q663: [152 132 133 156 175 130 142 127 140 163 132 120 112 153 137 131 128  99
 121 101 148 143 134 153 104 101 118 150 108 122 129 146 112 102  86 140
 134 131 114 106 152 124 157 141 147 139 110 103 120 152 109 130 123 122
 118 120 153 145 157]
q927: [126 126 128 126 129 128 127 128 128 128 127 130 131 127 127 129 127 128
 129 127 128 129 128 127 129 127 128 127 130 126 128 127 129 129 129 127
 129 127 130 128 126 128 128 129 129 128 127 128 127 131 127 128 129 127
 127 127 128 128 128]
q84: [112 151 166 180 128  73 103  89 150 127 130 143 144 134 104 143 124  88
 190 199 208 125 147 154 110  74  91  77 215 155 166 141 146 123 170 106
  97  70 133 161  98  68 115 161 156  96 140 128 129 134 179 145  97  78
 127 149 161  47 147]
q60: [ 92  68 133  96 130 177 143 127  96 101  74  47  85 114 115 122 153 166
 112 138 124 140 110 107 151  96  89 104  93 101 109 153 143 113  94 142
 112 111 172 191 127 126 186  83 128 134 139 124  96  94  52 105 143 118
  91  44 112 107  89]
q834: [ 92  68 133  96 130 177 143 127  96 101  74  47  85 114 115 122 153 166
 112 138 124 140 110 107 151  96  89  71  93 101  53 153 143 172 145 142
 112 111 121 191 127 126 186  83 128 134 139 124  96  94  52 105 143 118
  91  44 112 107  89]
q822: [ 68 128  71 173 121 157 138 146  87 114  85 208  68 102 197 124 153 232
 188 192 196 136 103 148 173  88 143 163 164  97 147 224 160 101 145 119
 105 133 139  84 154 107 125 107 106 137 183 154 119 144 144 114 116 148
  92 234 134 100  99]
q905: [146 149 102 102 117  77 130 137 159 123 125 104 117 151  98 118 134 148
 190 133 120 140 125 159 193 114 134 135 120 101 138 127 143  66 113 127
 145 135 130 153 141 101 134 133 133 108 136 174 154 108 127 140 177 116
 161 125  78 154 171]
q278: [154 192  82 161 126 155 121  72  67 146  87  81 134  72 175 101 129  66
 140 168  66 126 168 157 158 140 150 181 144 129 165 176 101  87 179 146
 132 120 204 153  99 182 105  73 129 107 161  88 146 149 148 118 102 108
 164 159 179 107 166]
q378: [127 175  96 146 125 134 143 117 118 129 129  72 141 118 149 131 121 105
 165 112 131 132 194 166 125 105  77 150 125 120 138 110  95 123 144 106
 136 143  86 102 128 163 120 159 110 126 156 146 134 148  94 124 107 171
  90 124 122 119 117]
miss q834: [166  74 115  83 191  96  96 172 127 105 128  53 107 124 112  68 143 101
 112 134  89 133  96 118 130 121 143  96 142  94 138 140 101 151 127 122
 186 107 145 124  85 153  71 111  47  91 139 143 126 112  92 114  89 110
 153  44  93 177] -> [52]
miss q663: [152 147 134 112 141 122 175 152 153 122 103 120 131 131 142  99 157 145
 150 101 140 153 110 132 140 127 157 130 124 132 137  86 152 130 121 129
 106 123 128 109 153 163 112 146 118 102 104 148 114 143 118 156 120 139
 134 120 108 101] -> [133]
[112 151 166 180 128  73 103  89 150 127 130 143 144 134 104 143 124  88
 190 199 208 125 147 154 110  74  91  77 215 155 166 141 146 123 170 106
  97  70 133 161  98  68 115 161 156  96 140 128 129 134 179 145  97  78
 127 149 161  47 147] -> q84
step +1: [124 153] -> [125 154]
step -1: [129 146] -> [128 145]

q696: [159  78 178 132  85  91 155 110  79 137 128 158 159  90 136 140 122 159
 136 104 155  36 162 147  92  86 161 104  50]
q315: [105 112 142 108 141  46 193 140 128 139 120 117  94 157 124 143 155 144
 155 115 151 235  80  53 161 172 161  87 112]
q101: [111 117 132 101 142  41 194 133 127 147 114 126 101 162 119 148 157 135
 156 115 161 236  81  57 156 165 162  94 114]
[159  78 178 132  85  91 155 110  79 137 128 158 159  90 136 140 122 159
 136 104 155  36 162 147  92  86 161 104  50] -> q696
step +1: [140] -> [141]
step +1: [119] -> [120]

q650: [ 88  90  92 128 171 127  85  88 118 133 175 101 172 167 116]
q223: [125 121 125 148 114 149 123 123 107 146 124 107 106 110 147]
q711: [125 121 125 148 114 149 123 123 148 146 113 107 106 110 115]
miss q223: [123 110 147 125 107 114 107 123 125 121 149 124 146 106] -> [148]
miss q223: [147 125 149 107 124 121 125 146 110 114 148 123 107 123] -> [106]
miss q711: [125 110 115 123 123 106 148 125 113 121 107 146 149 148] -> [114]
step +1: [92] -> [93]
step -1: [123 123] -> [122 122]
miss q650: [127  92 101 118 167 171  88  85 175 128  88 172  90 133] -> [116]

q975: [121  85  80 208]
q137: [121  84  80 208]
q610: [ 85  84 228 111]
[121  84  80 208] -> q137
[ 85  84 228 111] -> q610
miss q610: [228 111  84] -> [85]
step -1: [121  85  80] -> [120  84  79]

q2: [158 181 174 202 203 228 202 104  79  37  24 195 163  74  88  88  81  53
  50  38  99]
q497: [201 176 156 168 166 228 231 195 181 134  84  26  32  24  54  75 102  64
  63  40  46]
q672: [158 181 174 202 203 228 202 104  79  37  24 195 163 105  63  12  29  21
  59  71 105]
[201 176 156 168 166 228 231 195 181 134  84  26  32  24  54  75 102  64
  63  40  46] -> q497
step -1: [163  74  88] -> [162  73  87]

q480: [129 126 127 128 127 131 130]
q924: [130 125 128 127 127 130 128]
q509: [130 156 164 117 132 135 123]
q216: [158 128 102 134 115 148  65]
q393: [121 122 125 134 124 130 125]
q871: [ 25 105 151 119 125 130 137]
q816: [ 97 110 103 134 119 201 157]
q25: [165  91  93  23 198  33 138]
[130 156 164 117 132 135 123] -> q509
[ 25 105 151 119 125 130 137] -> q871

